Below is a small trained network, with its code and all its weights. Each question gives an input and a class and asks what happens when units are switched off, that is, made to give their printed mean instead of their output.

import numpy as np


def w(rows, s, z=0):
    codes = np.array(rows[::2]) - 128.0
    scale = np.full(codes.shape[1], s)
    scale[-1] = z or s
    return codes * scale


def f(y):
    return np.maximum(y, 0)


def log_softmax(a):
    a = a - a.max(-1, keepdims=True)
    return a - np.log(np.exp(a).sum(-1, keepdims=True))


def net(x, mask):
    res = np.array(x, float).reshape(1, 4) / 4 @ E
    y = f(res @ A[0][:, :-1].T + A[0][:, -1])
    res = res + np.where(mask, y, B[0][:, -1]) @ B[0][:, :-1]
    return log_softmax(res[-1] @ U[:, :-1].T + U[:, -1])


A, B = {}, {}
E = w([
[150,246,105,148,96,68,127,179,178],'x0',
[83,83,150,158,4,114,124,114,154],'x1',
[80,46,119,76,150,51,110,168,111],'x2',
[129,108,230,95,145,111,186,116,196],'x3',
],0.013)
A[0] = w([
[102,89,177,169,151,112,210,165,203,61],'n1',
[122,145,97,153,108,133,78,157,65,108],'n2',
[129,148,165,136,127,169,154,127,148,64],'n3',
[116,98,138,69,130,13,101,170,82,49],'n4',
[119,137,56,172,84,147,81,159,90,2],'n5',
[126,99,104,140,97,128,115,129,142,83],'n6',
[50,101,120,101,144,85,109,197,125,64],'n7',
[76,105,124,138,41,126,122,95,156,33],'n8',
[103,162,163,156,139,87,129,155,153,60],'n9',
[131,173,96,156,114,72,133,170,182,41],'n10',
[195,166,103,58,249,147,126,155,95,98],'n11',
[100,44,158,148,163,201,116,62,73,31],'n12',
[133,137,197,90,155,104,179,115,158,36],'n13',
[162,191,149,207,104,210,115,54,128,138],'n14',
[101,144,162,54,102,108,216,103,161,92],'n15',
[197,170,119,131,119,58,132,221,168,100],'n16',
[137,82,161,116,167,168,136,80,121,62],'n17',
[103,153,77,129,102,161,80,171,73,65],'n18',
[129,122,105,118,106,130,76,82,74,40],'n19',
[64,130,134,134,31,140,110,117,145,143],'n20',
],0.011,0.0034)
B[0] = w([
[96,184,148,107,202,123,110,66,106,199],'n1',
[136,209,209,79,172,138,65,74,102,193],'n2',
[144,156,212,78,166,169,159,97,133,162],'n3',
[195,83,171,103,191,202,226,160,123,215],'n4',
[125,189,173,87,190,59,109,96,94,204],'n5',
[76,157,74,158,135,148,102,123,182,153],'n6',
[243,78,156,84,178,208,194,199,152,197],'n7',
[85,190,96,154,187,97,109,199,255,193],'n8',
[110,108,101,110,71,97,129,97,71,166],'n9',
[174,37,35,108,13,66,142,77,89,200],'n10',
[59,187,68,231,147,90,95,202,237,250],'n11',
[105,77,9,111,35,24,180,105,128,231],'n12',
[114,213,204,112,141,111,74,81,136,199],'n13',
[212,132,150,89,143,206,241,198,96,230],'n14',
[112,145,234,103,133,90,48,97,98,195],'n15',
[108,98,32,167,18,129,161,87,60,223],'n16',
[75,102,74,112,54,69,163,102,123,195],'n17',
[190,154,205,82,140,112,64,42,121,196],'n18',
[123,155,191,112,151,73,143,63,104,166],'n19',
[102,185,74,227,171,161,131,180,206,206],'n20',
],0.0072,0.015)
U = w([
[120,91,74,99,4,77,170,81,66,94],'0',
[91,160,119,230,155,125,102,200,192,83],'1',
[134,167,210,57,155,108,73,42,68,102],'2',
[213,99,163,68,141,227,234,194,85,94],'3',
[115,107,141,148,100,167,125,145,75,253],'4',
],0.012,0.02)

Each question gives the input, the list of numbers given to net, and the class t.
The units are the neurons (one row each of A and B). Each row of codes is followed by its name. A weight is (code - 128) times the scale printed after its matrix; where a second scale follows, it is the last column's (A, B and U).
mask holds one flag per neuron, in row order. A switched-off neuron (its flag False) gives its mean, the last column of its row in B, instead of its output. The means were averaged over made-up inputs and are rounded, as every weight is.
A unit's drop is (log p(t) with every unit on - log p(t) with that unit switched off) / (log p(t) with every unit on - log p(t) with every unit switched off).
The circuit of an input: a set's keep is (log p(t) with only the set's units on - log p(t) with every unit switched off) / (log p(t) with every unit on - log p(t) with every unit switched off). Starting from the 12 units with the biggest drops (on a tie, the unit counted first), units are removed one at a time, each time the one whose removal leaves the highest keep (on an exact tie, the one counted first), for as long as the keep stays at least 0.8.
circuit, biggest first: the units of the circuit, biggest drop first
unit that matters most: the unit with the biggest drop
k most important neurons: the k neurons with the biggest drops, biggest first
drop of u: that unit's drop, to one decimal
input [3,5,8,2], class 3: 2 most important neurons => [n4; n7]
input [8,2,0,-6], class 0: circuit, biggest first => [n10]
input [4,3,2,5], class 2: 4 most important neurons => [n12; n15; n1; n11]
input [-4,0,-3,-1], class 0: 3 most important neurons => [n12; n4; n7]
input [4,4,8,8], class 2: 2 most important neurons => [n15; n1]
input [-5,1,-5,6], class 2: 2 most important neurons => [n16; n10]
input [3,3,4,4], class 2: 2 most important neurons => [n14; n11]
input [6,0,-5,-8], class 2: 2 most important neurons => [n2; n5]
input [-3,-8,8,8], class 1: 2 most important neurons => [n11; n14]
input [7,-2,-4,7], class 0: 3 most important neurons => [n16; n10; n2]
input [7,-5,-2,7], class 0: 2 most important neurons => [n16; n10]
input [3,4,4,-3], class 1: 4 most important neurons => [n14; n20; n8; n12]
input [6,8,-8,-5], class 1: 3 most important neurons => [n20; n8; n4]
input [-6,7,3,-6], class 1: circuit, biggest first => [n8]
input [2,-5,6,0], class 3: 4 most important neurons => [n4; n7; n20; n8]
input [5,-5,4,-8], class 2: 2 most important neurons => [n18; n2]
input [-4,-3,-6,-6], class 2: drop of n20 => 0.2
input [-5,-7,-3,2], class 1: drop of n11 => 1.2
input [-1,2,-8,-2], class 3: drop of n14 => 0.2
input [1,-1,7,-8], class 2: drop of n5 => 0.1
input [-4,-6,8,-1], class 3: unit that matters most => n4
